In the rows, zero is written as 128.
Each row of numbers belongs to one of the nodes below and depends on some of the facts about them. Some rows are named. Which node is each other row?

Named rows:
stomustal: [128 131 126 153 119 128 134 136 120 138 119 125 130 121 126 138 133 124
 113 131 136 132 126 120 126 119]
klameskik: [134 127 122 114 117 126 125 125 143 122 141 126 124 139 127 130 108 130
 130 130 139 129 124 125 130 128]
groklaklus: [129 125 127 133 112 123 129 123 131 111 128 118 127 127 123 127 111 124
 128 126 127 132 119 131 130 130]
skeba: [130 124 128 172 158 121 124 134 121 128  74 123 121 152 135 121 118 112
 135 113 142 136 139 129 117 120]
midur: [122 128 141 111 121 136 126 130 130 108 141 135 130 137 125 124 114 127
 140 119 119 136 126 131 130 128]
drufes: [124 129 126 121 114 124 128 128 131 103 111 127 127 128 123 134 124 126
 127 124 113 130 125 131 126 129]
dratu: [132 128 122 158 117 148 125 133 127 167 158 118 145 126 126 134 107 122
 130 116 126 108 134 132 109 122]
mapa: [117 133 127 165 118 142 131 131 110 140 131 115 134 125 137 128 122 128
 126 123 121 129 132 127 116 124]
ploflum: [133 130 133 162 123 130 134 138 131 163 151 125 131 124 123 126 120 130
 120 127 158 131 120 118 126 120]
truzefar: [129 130 125 105 124 122 127 128 135 113 120 130 127 140 131 130 126 134
 130 128 120 128 127 127 130 128]
pefe: [129 132 131 126 131 131 128 131 128 144 112 127 131 132 131 135 136 126
 121 139 138 127 126 113 123 126]
paklado: [137 126 126 114 137 113 127 129 140 140 105 126 128 130 120 127 120 123
 125 123 142 122 120 121 127 129]
luve: [124 125 128 120 115 134 127 128 128  97 127 124 128 132 128 125 110 127
 136 111 115 132 127 133 128 128]
drozak: [137 122 123 120 134 122 126 118 135 131 151 129 120 121 130 129 135 127
 128 138 133 123 133 135 134 132]
skeskis: [125 127 122 122 104 128 130 127 128 102 124 129 123 129 129 136 120 128
 123 127 116 138 125 130 128 124]
stabregrel: [121 125 140 111 140 130 124 115 136 133 149 126 125 121 130 131 134 121
 132 145 140 121 131 132 134 137]
treske: [130 131 125 135 135 118 132 133 126 147 100 126 132 128 124 127 139 127
 123 127 134 124 125 123 123 127]
fliklak: [127 124 127 115 132 133 123 116 136 132 154 130 121 127 133 134 138 125
 127 149 137 123 132 130 135 132]
sistan: [125 126 126 150 133 138 128 132 115 129 103 114 135 122 126 124 121 120
 130 108 123 130 129 127 122 125]
nisi: [129 132 139 116 122 119 134 133 138 125 128 140 131 130 117 125 126 133
 132 123 122 132 122 130 130 127]
sagrazo: [127 127 138 114 122 123 127 137 137 106 145 128 125 151 122 122 117 140
 135 113 134 132 130 132 135 122]

How the nodes are related:
(pegete, Ω, bripla); (misebrum, Ω, furum); (delor, Ω, groklifak); (traflubim, Ω, lograr); (klameskik, Ω, bruman); (gimos, Ω, brugor); (bilor, Ω, katu)
(plebru, Ω, flesik); (fluvos, Ω, felisti); (drekliklor, Ω, gratogru); (zimor, Ω, flesik); (truzefar, Ω, lograr); (nuklol, Ω, gratogru); (gogrus, Ω, bripla)
(situ, Ω, groklifak); (fetruk, Ω, brugor); (klostal, Ω, groklifak); (sudrik, Ω, drodruk); (pofom, Ω, kloril); (kluskon, Ω, flasir); (plastas, Ω, steplen)
(nubrom, Ω, skeflu); (saviklos, Ω, loklos); (brunel, Ω, groklifak); (bati, Ω, lograr); (sagrazo, Ω, flasir); (fabim, Ω, flesik); (nipa, Ω, gratogru)
(tronivin, Ω, bruman); (gibri, Ω, fidraplu); (kunidus, Ω, klukil); (bastim, Ω, drapozir); (bapal, Ω, gratogru); (midur, Ω, bruzus); (ploflum, Ω, loklos)
(brigetrok, Ω, buflu); (boskis, Ω, stabregrel); (drufes, Ω, steplen); (brubil, Ω, flasir); (bregradas, Ω, flasir); (robre, Ω, bruman); (pasam, Ω, gotruk)
(gridek, Ω, bripla); (fleskan, Ω, movukli); (seraror, Ω, saflan); (dratu, Ω, drozak); (plazun, Ω, lograr); (skeba, Ω, platrek); (mapa, Ω, felisti)
(sopu, Ω, kizem); (trunan, Ω, groklifak); (plaskik, Ω, flesik); (vagruvir, Ω, steplen); (sidaplos, Ω, bruzus); (lufasta, Ω, gratogru); (sedem, Ω, stabregrel)
(troflir, Ω, bripla); (nagre, Ω, drodruk); (fleluplus, Ω, furum); (paklado, Ω, truzo); (vidrolam, Ω, tigamir); (dedre, Ω, buflu); (nisi, Ω, fliklase)
(brirer, Ω, gotruk); (brotos, Ω, fliklak); (lebra, Ω, fliklak); (niflatrun, Ω, skeflu); (gevem, Ω, kloril); (sistugi, Ω, kizem); (fligri, Ω, furum)
(ploklur, Ω, lograr); (nokik, Ω, vidririk); (nusku, Ω, klukil); (treske, Ω, tigamir); (sistan, Ω, trodas); (gibis, Ω, kloril); (fevu, Ω, stabregrel)
(taflir, Ω, trodas); (neskuga, Ω, bruzus); (plastatru, Ω, kloril); (pefe, Ω, gotruk); (ledis, Ω, fliklak); (drifle, Ω, fidraplu); (kuvar, Ω, gotruk)
(stubun, Ω, katu); (lonur, Ω, trodas); (pligok, Ω, kisko); (daram, Ω, felisti); (dritre, Ω, dozem); (groklaklus, Ω, gruvatu); (luve, Ω, loklos)
(trogek, Ω, stabregrel); (saplim, Ω, kloril); (tizal, Ω, flasir); (zanim, Ω, buflu); (pufal, Ω, tigamir); (skeskis, Ω, klukil); (stoflok, Ω, fliklak)
(posti, Ω, drozak); (druvakal, Ω, kisko); (stomustal, Ω, truzo); (drozak, Ξ, tronivin); (klameskik, Ξ, pasam); (plebru, Ξ, truzo); (buflu, Ξ, troflir)
(zimor, Ξ, groklifak); (gogrus, Ξ, kisko); (situ, Ξ, dratu); (klostal, Ξ, plebru); (brunel, Ξ, steplen); (dozem, Ξ, nokik); (platrek, Ξ, fleluplus)
(bruzus, Ξ, gibis); (sagrazo, Ξ, gibri); (fabim, Ξ, fevu); (katu, Ξ, fliklase); (nipa, Ξ, saviklos); (gibri, Ξ, plaskik); (bapal, Ξ, treske)
(midur, Ξ, saplim); (ploflum, Ξ, sistan); (gratogru, Ξ, flasir); (robre, Ξ, fluvos); (pasam, Ξ, drekliklor); (fleskan, Ξ, boskis); (kloril, Ξ, plastas)
(flasir, Ξ, skeba); (dratu, Ξ, lufasta); (plazun, Ξ, fligri); (fliklak, Ξ, dritre); (skeba, Ξ, lonur); (mapa, Ξ, sedem); (trunan, Ξ, posti)
(sidaplos, Ξ, pligok); (lufasta, Ξ, kloril); (truzo, Ξ, brirer); (nagre, Ξ, felisti); (fleluplus, Ξ, bripla); (paklado, Ξ, sudrik); (dedre, Ξ, drifle)
(saflan, Ξ, gogrus); (brotos, Ξ, bruzus); (kisko, Ξ, nagre); (gevem, Ξ, luve); (fidraplu, Ξ, stabregrel); (fligri, Ξ, pofom); (skeflu, Ξ, ploflum)
(nokik, Ξ, furum); (sistan, Ξ, sopu); (fevu, Ξ, fleskan); (taflir, Ξ, drozak); (plastatru, Ξ, mapa); (kuvar, Ξ, klostal); (stubun, Ξ, daram)
(klukil, Ξ, flesik); (lonur, Ξ, tizal); (brugor, Ξ, vagruvir); (dritre, Ξ, loklos); (groklaklus, Ξ, fabim); (luve, Ξ, truzefar); (taflim, Ξ, movukli)
(trogek, Ξ, gratogru); (saplim, Ξ, delor); (pufal, Ξ, stoflok); (stabregrel, Ξ, nipa); (stoflok, Ξ, klukil); (posti, Ξ, plazun); (lograr, Ξ, neskuga)
(druvakal, Ξ, niflatrun); (pegete, γ, drifle); (pegete, γ, lufasta); (pegete, γ, niflatrun); (pegete, γ, sistan); (misebrum, γ, nuklol); (klameskik, γ, plebru)
(gotruk, γ, kizem); (gotruk, γ, drapozir); (trelo, γ, gridek); (trelo, γ, bripla); (trelo, γ, tizal); (groklifak, γ, truzo); (groklifak, γ, nuklol)
(gogrus, γ, lonur); (gogrus, γ, pligok); (gogrus, γ, zanim); (sudrik, γ, bruzus); (sudrik, γ, fleskan); (steplen, γ, druvakal); (kluskon, γ, tizal)
(kluskon, γ, brotos); (fliklase, γ, ledis); (fliklase, γ, lufasta); (fliklase, γ, drufes); (plastas, γ, nisi); (plastas, γ, sagrazo); (plastas, γ, bastim)
(saviklos, γ, traflubim); (saviklos, γ, posti); (bati, γ, vidrolam); (bati, γ, lufasta); (bati, γ, taflir); (trodas, γ, bilor); (dozem, γ, bruman)
(gibri, γ, lufasta); (gibri, γ, groklaklus); (ploflum, γ, nisi); (ploflum, γ, gridek); (ploflum, γ, ploklur); (ploflum, γ, skeflu); (brigetrok, γ, skeflu)
(boskis, γ, fluvos); (boskis, γ, lebra); (brubil, γ, tronivin); (brubil, γ, niflatrun); (brubil, γ, vidririk); (bregradas, γ, tizal); (kloril, γ, troflir)
(kloril, γ, skeflu); (flasir, γ, seraror); (flasir, γ, ploklur); (flasir, γ, bripla); (felisti, γ, seraror); (felisti, γ, fleskan); (felisti, γ, fabim)
(plazun, γ, nubrom); (plazun, γ, gimos); (fliklak, γ, fetruk); (skeba, γ, klegu); (mapa, γ, niflatrun); (plaskik, γ, fleskan); (sidaplos, γ, fetruk)
(sidaplos, γ, pufal); (nagre, γ, pasam); (nagre, γ, zimor); (dumin, γ, brunel); (dumin, γ, dedre); (fleluplus, γ, truzo); (fleluplus, γ, ploklur)
(fleluplus, γ, zanim); (fleluplus, γ, bastim); (saflan, γ, ploklur); (saflan, γ, midur); (saflan, γ, situ); (brirer, γ, taflir); (brirer, γ, drekliklor)
(fligri, γ, plebru); (fligri, γ, robre); (fligri, γ, klukil); (nokik, γ, skeflu); (nusku, γ, kunidus); (nusku, γ, fevu); (nusku, γ, gimos)
(loklos, γ, drifle); (loklos, γ, dratu); (loklos, γ, vagruvir); (loklos, γ, luve); (gibis, γ, klostal); (gibis, γ, sedem); (neskuga, γ, drekliklor)
(neskuga, γ, pofom); (plastatru, γ, klostal); (pefe, γ, fetruk); (pefe, γ, nipa); (kuvar, γ, stabregrel); (flesik, γ, traflubim); (drodruk, γ, pufal)
(drodruk, γ, stubun); (drodruk, γ, gimos); (drodruk, γ, fabim); (drodruk, γ, stabregrel); (daram, γ, vidririk); (dritre, γ, truzo); (furum, γ, kizem)
(furum, γ, gevem); (furum, γ, paklado); (trogek, γ, vidririk); (trogek, γ, midur); (trogek, γ, fabim); (tigamir, γ, lufasta); (tigamir, γ, delor)
(tigamir, γ, tizal); (tigamir, γ, bruzus); (skeskis, γ, lufasta); (stoflok, γ, delor); (stoflok, γ, luve); (lograr, γ, gruvatu); (stomustal, γ, seraror)
(stomustal, γ, delor); (stomustal, γ, brotos); (stomustal, γ, pofom); (traflubim, η, 155); (gimos, η, 40); (bilor, η, 155); (drekliklor, η, 29)
(zimor, η, 155); (truzefar, η, 666); (nuklol, η, 44); (gogrus, η, 40); (situ, η, 367); (fetruk, η, 666); (klostal, η, 330)
(sudrik, η, 613); (pofom, η, 666); (kluskon, η, 367); (plastas, η, 613); (nubrom, η, 155); (saviklos, η, 367); (brunel, η, 40)
(bati, η, 367); (sagrazo, η, 613); (tronivin, η, 44); (gibri, η, 666); (kunidus, η, 613); (bastim, η, 367); (bapal, η, 155)
(midur, η, 613); (ploflum, η, 155); (brigetrok, η, 29); (boskis, η, 155); (drufes, η, 666); (brubil, η, 330); (fleskan, η, 29)
(seraror, η, 44); (dratu, η, 40); (skeba, η, 367); (mapa, η, 40); (sopu, η, 40); (trunan, η, 155); (plaskik, η, 40)
(vagruvir, η, 367); (sidaplos, η, 155); (sedem, η, 367); (troflir, η, 330); (nagre, η, 155); (fleluplus, η, 613); (paklado, η, 29)
(vidrolam, η, 682); (dedre, η, 330); (nisi, η, 666); (brirer, η, 330); (brotos, η, 29); (lebra, η, 40); (niflatrun, η, 330)
(gevem, η, 155); (fligri, η, 40); (nokik, η, 613); (nusku, η, 40); (treske, η, 155); (sistan, η, 367); (gibis, η, 29)
(fevu, η, 666); (taflir, η, 613); (neskuga, η, 40); (plastatru, η, 40); (pefe, η, 155); (drifle, η, 367); (kuvar, η, 682)
(stubun, η, 40); (lonur, η, 44); (pligok, η, 682); (daram, η, 155); (dritre, η, 367); (luve, η, 613); (trogek, η, 682)
(saplim, η, 367); (tizal, η, 666); (zanim, η, 40); (pufal, η, 29); (skeskis, η, 666); (stoflok, η, 613); (posti, η, 367)
(stomustal, η, 155)

Name these rows:
No name comes twice in this set of rows, the named rows included.
[122 131 123 111 107 139 127 131 128  93 136 135 127 136 132 134 124 128
 127 124 113 140 131 126 131 123]	sudrik
[110 139 147 129 139 135 129 130 113 142 109 122 139 133 133 126 142 127
 136 129 113 126 130 124 115 133]	gimos
[133 118 130 145 140 113 124 113 143 126 112 128 112 127 133 125 134 114
 135 136 133 130 137 143 128 134]	gratogru
[121 125 132 103 127 139 124 119 130 119 159 137 120 127 140 141 152 126
 121 159 129 128 134 123 136 130]	drodruk
[127 121 132 134 130 126 129 118 128 122 151 124 124 113 125 132 134 122
 125 135 127 124 128 140 136 134]	bruzus
[117 126 125 123 121 140 126 142 116  98 110 120 128 143 132 132 134 133
 124 114 123 136 138 120 130 115]	brubil
[129 124 124 135 121 126 131 127 132 121 165 140 119 114 132 138 144 132
 117 146 127 131 132 133 140 125]	trelo
[125 132 139 175 149 117 130 136 122 142  94 127 129 143 129 118 123 119
 138 116 137 132 132 133 118 124]	lonur
[129 132 138 134 143 126 133 143 122 144  96 135 139 129 120 117 130 129
 132 110 126 132 129 125 128 124]	bastim
[126 130 139 108 104 119 133 124 146 113 103 129 125 116 116 131 127 119
 129 121 114 135 123 130 126 133]	delor
[118 131 134  84 124 136 123 127 128 103 116 137 131 144 134 132 127 129
 139 126 113 133 130 123 128 131]	kunidus
[127 127 118 141 120 145 127 136 113 114 108 127 132 128 136 131 120 130
 127 110 114 139 134 123 127 122]	brirer
[133 129 119 153 152 127 127 132 112 150 136 128 138 134 127 124 113 126
 128 132 138 118 115 125 118 130]	gevem

Now the same nodes, written a new way:
Some nodes and their rows:
plebru: [158 113 114 131 133 134 142 118 126 116 103 125 173]
gratogru: [128 199 132  39 123 103 170 132 159 151 112 153 153]
sistugi: [149 118 112 137 129 138 143 124 119 114 109 127 160]
bripla: [101 204 156  71 123 128 148  96 175 135  87 136 151]
kisko: [114 158 147 103 130 115 140 132 148 149 105 120 153]
lograr: [108 150 142 119 120  72 121 151 144 182  96 121 119]
neskuga: [130 148 121 143 165 133 127 138 110 126 161 124 102]
pofom: [135 187 143 112 132 202 134  98 134  74 116 179 166]
gibri: [136 150 126 148 103 131 107 135 119 129 118 142 132]
saviklos: [122 104 118 165 170 128 100 140 108 121 209 114  91]
nusku: [124  94 120 157 146 123 144 154  92 124 192 116  90]
klukil: [115 158 136  96 133 117 138 121 151 155 103 134 162]
nisi: [133 138 143 113 110 136 129  86 135 109 121 125 134]
sedem: [122  91 116 146 168 145  94 127 124 120 190 129  91]
fliklak: [105 132 149 115 105 109 138 154 140 153 117 137 134]
kuvar: [134  20 123 179 131 120 126 177  88 110 138 105  87]
plastatru: [157 115 142 139 147 153 154 167  77 106 162 117 117]
tronivin: [141 119 106 120 155 148 144 125 125 124 115 130 142]
dedre: [140 111 122 135 133 133 123 129 104 132 143 134 128]
groklifak: [105 147 109 141 141  72 133 114 164 150 128 131 132]
vidririk: [101 151 137  89 111 129 128 119 170 149  93 139 144]

Rows to name:
No name comes twice in this set of rows, the named rows included.
[137 114 113 135 177 135 138 134 106 126 173 111 113]	sopu
[135 112 146 136 156 165 122 142 101  98 202 128  97]	saplim
[149 118 115 131 115 138 128 126 131 125  91 146 159]	ledis
[136 112 117 143 155 140 107 134 105 137 139 128 108]	dratu
[115 152 153  86 111 112 130 109 153 145  83 120 138]	skeflu
[134 104 117 162  98 113 136 142 119 133 122 125 136]	plazun
[145 132 116 130 107 145 106 121 133 128 110 142 151]	drufes
[109  22 114 202 126 107  53 123 112 129 189 122  49]	situ
[134 122 120 124 133 146 137 114 121 119  99 131 128]	seraror
[110 105 119 176 139  99  57 157 107 146 180 123  48]	bati
[148 129 101 123 145 153 150 110 132 109 104 124 173]	fluvos
[128 136 106 140 132 120 121 113 137 131 130 129 138]	truzefar

